Below is a small trained network, with its code and all its weights. Each question gives an input and a class and asks what happens when units are switched off, that is, made to give their printed mean instead of their output.

import numpy as np


def w(rows, s, z=0):
    codes = np.array(rows[::2]) - 128.0
    scale = np.full(codes.shape[1], s)
    scale[-1] = z or s
    return codes * scale


def f(y):
    return y / 2 * (1 + np.tanh(0.7978845608 * (y + 0.044715 * y**3)))


def log_softmax(a):
    a = a - a.max(-1, keepdims=True)
    return a - np.log(np.exp(a).sum(-1, keepdims=True))


def net(x, mask):
    res = np.array(x, float).reshape(1, 5) / 4 @ E
    y = f(res @ A[0][:, :-1].T + A[0][:, -1])
    res = res + np.where(mask, y, B[0][:, -1]) @ B[0][:, :-1]
    return log_softmax(res[-1] @ U[:, :-1].T + U[:, -1])


A, B = {}, {}
E = w([
[161,35,122,165,134,209,142,119],'x0',
[99,135,120,164,117,108,252,135],'x1',
[91,107,66,99,88,144,125,188],'x2',
[125,131,131,129,118,132,127,125],'x3',
[132,117,126,124,145,120,129,136],'x4',
],0.017)
A[0] = w([
[128,162,140,139,122,64,180,133,134],'neuron 1',
[100,154,113,145,136,77,161,119,120],'neuron 2',
[127,85,119,191,122,174,192,118,96],'neuron 3',
[86,145,85,109,112,107,157,159,109],'neuron 4',
[152,126,194,133,162,110,140,80,193],'neuron 5',
[175,111,165,128,144,165,115,107,149],'neuron 6',
[162,110,94,126,151,181,90,158,148],'neuron 7',
[177,38,136,135,127,192,64,110,130],'neuron 8',
[90,150,131,134,112,55,175,132,123],'neuron 9',
[126,92,112,204,107,153,225,117,86],'neuron 10',
[117,95,111,195,124,163,167,118,99],'neuron 11',
[73,119,33,75,96,163,125,198,184],'neuron 12',
[118,190,137,44,114,61,36,123,188],'neuron 13',
[86,151,120,121,111,46,185,120,143],'neuron 14',
[143,143,254,167,183,112,136,23,254],'neuron 15',
],0.01,0.0091)
B[0] = w([
[123,185,206,168,132,142,125,192,179],'neuron 1',
[126,147,145,174,133,147,154,169,164],'neuron 2',
[157,118,134,47,138,56,79,113,177],'neuron 3',
[102,158,59,131,161,156,202,125,159],'neuron 4',
[159,174,145,149,154,128,72,108,190],'neuron 5',
[133,144,127,130,156,146,71,54,168],'neuron 6',
[94,96,134,147,61,145,94,91,171],'neuron 7',
[65,105,128,183,110,218,83,63,207],'neuron 8',
[81,149,143,190,155,190,167,183,179],'neuron 9',
[210,118,92,45,149,17,123,133,186],'neuron 10',
[164,102,126,48,134,75,109,102,163],'neuron 11',
[65,59,71,84,64,141,190,163,204],'neuron 12',
[199,101,101,15,116,7,150,127,234],'neuron 13',
[87,175,119,182,155,171,190,190,191],'neuron 14',
[205,254,228,154,249,115,33,106,252],'neuron 15',
],0.0082,0.02)
U = w([
[200,154,167,66,165,45,96,94,250],'0',
[136,73,53,33,84,54,145,134,185],'1',
[131,137,157,204,161,217,73,45,110],'2',
[24,53,122,151,43,215,110,96,107],'3',
[136,181,195,255,160,133,130,172,3],'4',
[51,143,73,169,126,184,200,167,40],'5',
],0.0085,0.0017)

Each question gives the input, the list of numbers given to net, and the class t.
The units are the neurons (one row each of A and B). Each row of codes is followed by its name. A weight is (code - 128) times the scale printed after its matrix; where a second scale follows, it is the last column's (A, B and U).
mask holds one flag per neuron, in row order. A switched-off neuron (its flag False) gives its mean, the last column of its row in B, instead of its output. The means were averaged over made-up inputs and are rounded, as every weight is.
A unit's drop is (log p(t) with every unit on - log p(t) with that unit switched off) / (log p(t) with every unit on - log p(t) with every unit switched off).
The circuit of an input: a set's keep is (log p(t) with only the set's units on - log p(t) with every unit switched off) / (log p(t) with every unit on - log p(t) with every unit switched off). Starting from the 12 units with the biggest drops (on a tie, the unit counted first), units are removed one at a time, each time the one whose removal leaves the highest keep (on an exact tie, the one counted first), for as long as the keep stays at least 0.8.
circuit, biggest first: the units of the circuit, biggest drop first
unit that matters most: the unit with the biggest drop
k most important neurons: the k neurons with the biggest drops, biggest first
drop of u: that unit's drop, to one decimal
input [0,3,7,5,1], class 5: circuit, biggest first => [neuron 13; neuron 4]
input [-1,-7,4,-1,3], class 1: unit that matters most => neuron 13
input [4,0,-5,-8,-3], class 2: 3 most important neurons => [neuron 13; neuron 8; neuron 6]
input [4,0,2,-7,-7], class 3: circuit, biggest first => [neuron 13; neuron 15]
input [1,8,4,7,-6], class 1: circuit, biggest first => [neuron 10; neuron 15]
input [7,1,-5,5,-5], class 0: 3 most important neurons => [neuron 10; neuron 3; neuron 11]
input [6,0,-1,-8,8], class 2: 2 most important neurons => [neuron 13; neuron 8]
input [8,-2,1,4,-6], class 3: 2 most important neurons => [neuron 15; neuron 8]
input [0,1,-1,-4,-6], class 4: 2 most important neurons => [neuron 13; neuron 10]
input [5,-1,0,5,2], class 2: 2 most important neurons => [neuron 12; neuron 13]
input [4,-1,0,3,2], class 2: drop of neuron 12 => 0.3
input [-4,4,0,4,-8], class 4: drop of neuron 1 => 0.1
input [-7,1,-2,-3,-8], class 4: drop of neuron 9 => 0.2
input [7,-8,3,3,-4], class 3: most important neuron => [neuron 15]
